Below are the code and all the weights of a small trained network. Each question names an input and a class and asks about switching units off, where a switched-off unit gives its printed mean instead of its output.

import numpy as np


def w(rows, s, z=0):
    codes = np.array(rows[::2]) - 128.0
    scale = np.full(codes.shape[1], s)
    scale[-1] = z or s
    return codes * scale


def norm(h):
    return h / np.sqrt((h * h).mean(-1, keepdims=True) + 1e-5)


def f(y):
    return y / 2 * (1 + np.tanh(0.7978845608 * (y + 0.044715 * y**3)))


def log_softmax(a):
    a = a - a.max(-1, keepdims=True)
    return a - np.log(np.exp(a).sum(-1, keepdims=True))


def net(x, mask):
    res = np.array(x, float).reshape(1, 3) / 4 @ E
    u = 0
    for l in range(2):
        y = f(norm(res) @ A[l][:, :-1].T + A[l][:, -1])
        res = res + np.where(mask[u : u + 15], y, B[l][:, -1]) @ B[l][:, :-1]
        u += 15
    return log_softmax(norm(res)[-1] @ U[:, :-1].T + U[:, -1])


A, B = {}, {}
E = w([
[166,77,161,136,68,59,137,25,209,184,100,113],'x0',
[174,118,168,164,140,83,138,198,86,54,4,123],'x1',
[128,155,135,145,91,77,80,122,108,47,189,200],'x2',
],0.0028)
A[0] = w([
[149,143,186,139,87,102,114,113,93,85,133,204,94],'L0N1',
[70,155,106,126,133,126,118,150,63,115,165,180,68],'L0N2',
[138,104,108,127,113,110,135,127,105,201,121,99,113],'L0N3',
[160,98,147,152,107,156,145,95,131,152,124,94,166],'L0N4',
[85,91,93,133,166,170,119,174,140,154,151,85,89],'L0N5',
[167,74,190,160,121,80,180,128,134,129,102,125,53],'L0N6',
[126,129,129,137,193,137,156,205,79,52,73,132,61],'L0N7',
[35,132,38,119,190,186,118,135,123,132,199,148,169],'L0N8',
[198,104,228,158,113,75,101,117,152,133,63,117,11],'L0N9',
[53,154,86,127,164,196,104,145,126,137,104,74,59],'L0N10',
[181,119,151,145,119,148,136,128,108,115,98,120,115],'L0N11',
[188,65,147,108,124,130,253,114,155,208,104,106,84],'L0N12',
[110,155,122,157,200,157,117,168,33,88,81,141,78],'L0N13',
[182,109,168,112,175,116,161,152,89,145,91,101,85],'L0N14',
[225,102,207,140,81,63,71,51,116,146,159,179,108],'L0N15',
],0.0039,0.0011)
B[0] = w([
[122,141,159,219,176,51,191,93,163,66,153,99,177],'L0N1',
[13,142,128,96,209,34,84,133,146,125,119,120,180],'L0N2',
[178,167,181,78,213,125,174,88,113,150,158,95,143],'L0N3',
[154,190,123,100,121,118,185,130,25,114,104,142,154],'L0N4',
[149,97,233,254,180,167,144,98,98,83,149,107,158],'L0N5',
[16,145,165,93,155,186,120,115,84,123,164,82,179],'L0N6',
[142,93,155,52,103,134,172,43,145,194,194,166,253],'L0N7',
[132,93,144,130,126,86,132,137,170,50,58,39,240],'L0N8',
[52,164,145,169,102,103,71,111,71,60,99,93,218],'L0N9',
[135,60,211,173,66,195,146,88,136,127,167,36,171],'L0N10',
[164,107,204,106,83,118,118,126,95,155,95,92,150],'L0N11',
[126,190,194,57,157,57,139,222,165,151,132,78,213],'L0N12',
[193,126,58,148,109,105,161,94,159,200,143,166,238],'L0N13',
[152,85,85,86,52,152,66,92,116,107,120,111,174],'L0N14',
[139,76,37,191,114,190,133,132,134,123,157,178,219],'L0N15',
],0.0025,0.0035)
A[1] = w([
[117,249,173,104,114,89,94,216,60,128,75,89,69],'L1N1',
[90,38,100,67,123,158,84,108,121,168,212,194,102],'L1N2',
[200,163,116,135,108,53,138,110,112,86,178,222,127],'L1N3',
[77,127,72,148,156,85,41,153,227,75,179,192,128],'L1N4',
[202,70,149,94,96,134,194,132,111,223,106,123,170],'L1N5',
[157,20,188,134,145,173,115,97,106,128,115,37,136],'L1N6',
[181,143,79,111,58,93,149,75,149,185,166,132,194],'L1N7',
[78,252,156,56,181,119,145,104,106,214,204,112,159],'L1N8',
[225,148,93,130,112,56,146,84,148,101,149,216,114],'L1N9',
[119,115,148,59,134,122,109,142,77,126,18,93,3],'L1N10',
[154,120,73,201,104,171,179,215,146,143,170,183,132],'L1N11',
[129,146,129,62,165,186,146,161,191,231,157,90,114],'L1N12',
[221,168,108,143,123,120,174,179,76,101,192,199,123],'L1N13',
[167,179,189,90,252,149,188,209,109,174,114,74,88],'L1N14',
[194,77,66,67,98,209,163,162,74,202,92,152,28],'L1N15',
],0.0035,0.0011)
B[1] = w([
[107,139,120,89,118,193,143,41,225,233,129,121,171],'L1N1',
[169,202,212,127,92,168,112,103,94,68,90,62,162],'L1N2',
[150,177,144,160,138,188,245,155,112,122,113,82,225],'L1N3',
[176,70,101,40,115,102,12,120,62,183,71,70,251],'L1N4',
[26,70,113,75,194,82,6,145,59,119,100,180,251],'L1N5',
[98,179,123,169,168,213,161,197,199,116,181,119,245],'L1N6',
[203,132,80,148,155,197,96,181,175,139,98,186,187],'L1N7',
[125,37,99,196,181,52,161,229,77,127,53,172,187],'L1N8',
[99,196,142,84,143,233,177,154,115,156,185,134,208],'L1N9',
[107,132,153,141,117,195,67,115,208,176,197,138,186],'L1N10',
[106,127,149,124,46,137,105,37,239,235,81,126,139],'L1N11',
[107,149,120,196,101,58,194,137,114,117,123,244,224],'L1N12',
[136,131,238,34,191,181,167,169,193,229,53,159,170],'L1N13',
[187,148,62,143,40,150,94,59,134,52,168,169,229],'L1N14',
[81,18,148,199,115,94,10,29,21,56,103,197,185],'L1N15',
],0.0027)
U = w([
[76,99,101,218,188,195,209,187,182,57,237,70,94],'0',
[112,124,75,37,184,1,18,161,60,63,168,31,243],'1',
[119,72,76,171,188,10,197,182,178,227,110,225,254],'2',
[240,180,44,106,50,214,83,54,174,172,177,159,22],'3',
[93,16,153,127,151,201,42,86,35,115,91,222,79],'4',
[191,220,201,34,195,158,235,193,72,134,94,182,125],'5',
[49,135,215,77,75,117,78,98,213,190,52,25,42],'6',
[124,178,152,237,38,33,167,74,73,19,91,109,131],'7',
],0.0091,0.00064)

Each question gives the input, the list of numbers given to net, and the class t.
The units are the neurons (one row each of A and B). Each row of codes is followed by its name. A weight is (code - 128) times the scale printed after its matrix; where a second scale follows, it is the last column's (A, B and U).
mask holds one flag per neuron, layer by layer. A switched-off neuron (its flag False) gives its mean, the last column of its row in B, instead of its output. The means were averaged over made-up inputs and are rounded, as every weight is.
A unit's drop is (log p(t) with every unit on - log p(t) with that unit switched off) / (log p(t) with every unit on - log p(t) with every unit switched off).
The circuit of an input: a set's keep is (log p(t) with only the set's units on - log p(t) with every unit switched off) / (log p(t) with every unit on - log p(t) with every unit switched off). Starting from the 12 units with the biggest drops (on a tie, the unit counted first), units are removed one at a time, each time the one whose removal leaves the highest keep (on an exact tie, the one counted first), for as long as the keep stays at least 0.8.
units of the circuit, in order: the units of the circuit, biggest drop first
most important unit: the unit with the biggest drop
k most important neurons: the k neurons with the biggest drops, biggest first
top k neurons in layer l: the k neurons of layer l with the biggest drops, biggest first
drop of u: that unit's drop, to one decimal
input [0,-8,-1], class 0: 2 most important neurons -> (L0N8; L0N13)
input [-7,8,0], class 4: units of the circuit, in order -> (L1N15; L0N7; L0N12; L0N13)
input [0,-1,4], class 1: units of the circuit, in order -> (L1N4; L0N2)
input [-8,-1,4], class 1: units of the circuit, in order -> (L0N2; L1N4)
input [0,-7,-1], class 0: most important unit -> L0N8
input [-5,-7,2], class 1: 2 most important neurons -> (L1N4; L0N2)
input [4,8,0], class 6: 3 most important neurons -> (L1N1; L0N6; L1N10)
input [6,0,-3], class 2: 2 most important neurons -> (L0N8; L1N8)
input [1,0,-6], class 2: 2 most important neurons -> (L0N12; L1N8)
input [0,-7,-2], class 0: 3 most important neurons -> (L0N8; L0N13; L0N5)
input [0,-8,0], class 0: 4 most important neurons -> (L0N8; L0N13; L0N12; L1N2)
input [-5,0,1], class 1: top 2 neurons in layer 0 -> (L0N2; L0N8)
input [7,0,-1], class 2: 2 most important neurons -> (L0N8; L0N12)
input [-6,-8,8], class 1: most important neuron -> (L1N4)
input [-1,1,-6], class 4: 4 most important neurons -> (L1N5; L0N1; L0N8; L1N15)
input [1,-1,7], class 3: 2 most important neurons -> (L0N15; L1N5)
input [-5,3,1], class 5: top 2 neurons in layer 0 -> (L0N2; L0N15)
input [1,3,0], class 6: 3 most important neurons -> (L0N9; L0N6; L1N14)
input [1,6,-4], class 6: top 4 neurons in layer 0 -> (L0N9; L0N15; L0N12; L0N6)
input [-1,-5,6], class 1: most important unit -> L1N4
input [1,6,-1], class 6: drop of L0N9 -> 1.3
input [-6,6,-1], class 4: drop of L1N15 -> 0.6
input [1,8,0], class 6: top 2 neurons in layer 0 -> (L0N9; L0N6)
